Each row is followed by one of two labels, saying whether the row has a hidden trait. Each part has a new trait and two new labels.
In the rows, 128 means zero.
[109 129 116 143 130 126 144 111  56 133 156 146 190 126 132 146 113 123
 120 137 145  91 122 119 123 136 111 101 144  80 116 123 132] : Goto
[ 69   1 137 111 127 136 132 138 109 109 146 113 144 122 129 137 122 123
 123 132 106  81  81 127 114 115 114 116 129 102 127 115 101] : Goto
[102  96 182 133 126 173 143 142 138 167 144 133 159 126 117 156  86 135
 124 112 129   1 126 131  74 112  99 132 142 122 128 112 130] : Goto
[110  88 113 130 127 122 143 126 101 108 129 148 199 127 134 144 130 125
 126 133 128 166 134 120 113 119 121 105 135 130 116 149 122] : Goto
[142 131 113 127 128 122 133 101 116 110 140 121 125 128 133 102 151 124
 163 103 166  44 150 126 129 118  72 134 146 162 128 127 141] : bivi
[115  93 110 129 145  88 145 125  86 156 144 120 177 123 118 137 143 121
 117 138 129 168 118 126 115 109 129 124 106 141 129 120 126] : Goto
[ 90 152 152 128 112 132 144 155  91 127 148 109 102 127 131 141 187 112
 122 113 143  39 119 126  92 115 130 121 120 139 128 126 149] : Goto
[ 89 217 102 138 124 117 128 124  99 212 166  89 126 120 126 169  93 102
  74 125 115 188 152 146 107 113  88  90 183 121 124 125 114] : Goto
[139 102 110 129 122 154 144 123 159 126 148 108  92 123 135 168 131 128
 198 129 132 138 129 126 111 115 131 135 136 162 129 125 141] : bivi
[114 113 116 110 127 109  93 128  86 102 130 151 142 129 132  89 151 107
 115 130 123  70 123 131 114 110 142 119 125 108 125 104 172] : Goto
[ 69 235 172 130 125 182 146 123 125 167 155 129 147 125 139 157 123 123
 147 120 125  88 121 127 140 114 169 118 143 131 129 122 143] : Goto
[ 85  70 128 131 127  98 122 119  94 124 157  99 149 130 109 144  91 124
  83 106 144 200 121 130 109 119 113 106 148  99 123 148 123] : Goto
[101  26 121 131 106 130 142 131 100 129 154 149 215 145 132 166 101 123
 115 120 123  96 114 127 114 119  86 117 157  91 124 129 135] : Goto
[148 107 131 127 134 140 149 128 101 110 116 136 150 135 133 124 148 141
 124 138 150  18  63 124  83 131 140 141 121 156 130 126 154] : bivi
[ 53  98 124 136 132  96 145 108  97 137 153 115 141 122 137 145 125 140
 163 143 104  88 121 125 108 120 146 127 157 163 132 123  95] : bivi
[113 136 129 136 126 170 146 109 137 116 139 117 149 129 127 166 100 118
 111 132  97  98 125 133 145 111 117 141 116  53 128 113 133] : Goto
[124  97 119 126 128 125 149 124 102 150 139  88 177 114 143 113 112 125
  70 128 143 203  88 120 124 138 115 113 139 103 140 120 136] : Goto
[116 100 101 128 144  96 129 124  98 114 101 127  87 117 148  96 143 128
 171 130  60  96 107 134 144 114 107 124 132 127 126 124 124] : bivi
[ 83 115 181 132 127 127 130 131  95 116 166   5 122 128 101 151  71 120
 110 129 138  25  92 142 118 109  95 126 147 123 130 118  94] : Goto

New part:
[113 128 126 136 121 137  95 148 118 127 130 113 116 125 125 142  93 135
 137  99 115 116 125 123  97 128 132  97 128 142 152 158  42] : K
[157 119 135 128 131 127  91 141 128 138 127 117 127 136 118 117   1 115
  99 141 117 125 109 158 120 133 136 141 148 144  89 123  90] : S
[135 139 119 129 139 133 159 138 103 134 133 127 144 126  93  88  59 110
 174 138 137 122 131 126 110 129 132 133 175 141 131 124 165] : K
[137 130 117 124 106 133 157 149 110 125 130 137 142 134 139 136  43 122
 121 180  98 128 137 133 133 115 116 127 123 145 106  47  96] : K
[ 80 130 128 127 110 129  74 140 156 126 124 124 146 139 128 141  70 135
 165 136 124 128 128 130  90 139  84 167 153 128 149 136 124] : K
[120 129 152 136 114 128 147 147 131 113 127 147 123 137 118 119 206 124
 116 106 123 126 122 114  86 142 112 113 108 142 109 142  80] : S
[138 133 130 144 150 131 111 121 125 127 133 130 135 115 142 132 143 112
 141 170 104 142 127 143 114 129 121 117 102 129 152 111 164] : S
[119 127 127 122 131 130 139 132 132 107 127 136 116 135 140 135 147 131
 124  98 133 138 116 136 118 139 133  57  96 120 136  82 173] : S
[138 124 107 117  94 132  96 156 111 120 131 123 117 137 141 129 185 133
 152 150 145 124 131 123 100 142 118  67  40 129 145 193 181] : S
[133 135 123 137 137 132  88 123 120 119 124 110 115 122 145 123  90 129
 110  94 129 116 133 112 115 139  88  75 110 136 128 144 200] : S
[117 126 129 138  87 127  76 141 142 111 125 103 149 144 145 138  57 125
 186 148 118 134 127 125  82 118  92  89 104 118 170 225 140] : K
[ 91 119 122 129 131 129 112 132 136 124 118 128 124 124 145 126 152 123
 154 109 124 129 131 140  85 134  86 147 130 143 147 104 157] : S
[128 124 147 144 121 127 140 133 105 122 134 119 119 124 122 102  39 133
 139 147 131 118 142 137 111 131 133 150  98 124 115 137 105] : S
[ 57 119 130 125 121 129  55 107 131 105 122 120 133 146  90 148 190 118
 159  66 120 113 133 114  13 141 103  87 137 134 132 107  79] : K
[155 138 113 128 153 130  91 135 115 126 127 126 126 124 136 144 248 121
 125 202 134 137 119 121 161 140 160 147 119 127 108 114 141] : S
[112 121 148 127 116 124 116 118 139 133 135 105 130 157 147 124   1 135
 130  46 122 137 113  98 122 127  97  38 135 122 121 154 183] : K
[ 90 118 146 128 133 128 105 145 130 108 123 165 131 143 116 107 151 104
 109  52 144 116 130 128 105 117 128 141  98 134 113 155 161] : S
[110 118 120 128 161 128  89 129 112 122 134 130 127 133 125 130 241 127
 135  55 149  97 134 119  96 124 115 101 157 132 158 156  73] : K
[ 99 129 132 126 117 128 124 141 133 111 139 133 130 139 124 125 149 128
 109  94 116 137 121 124  66 116 130 123 151 129 128 200 146] : S
[132 123 139 136 134 121  92  90 157 131 133 121 116 130  93 136  59 121
 134  84 118 135 123 117 109 129 122 103  86 134 114  88 162] : S
[124 126 141 124 156 134 145 156 133 125 118 116 130 130  91 129 221 131
 107 123 135 129 124 107 118 137 145 146  70 137 126 107  97] : S
[132 123 144 129 134 122 198 147 103 140 133 108 116 118 144 149 156 135
 112 125 126 114 105 133 116 100 144 168  93 140 149   3 136] : S
[149 129 114 130 140 126 164 136 131 146 133  96 117 125 163 111  77 122
 166 246 125 136 118 124 105 105 152 172 160 135 148   5 120] : S
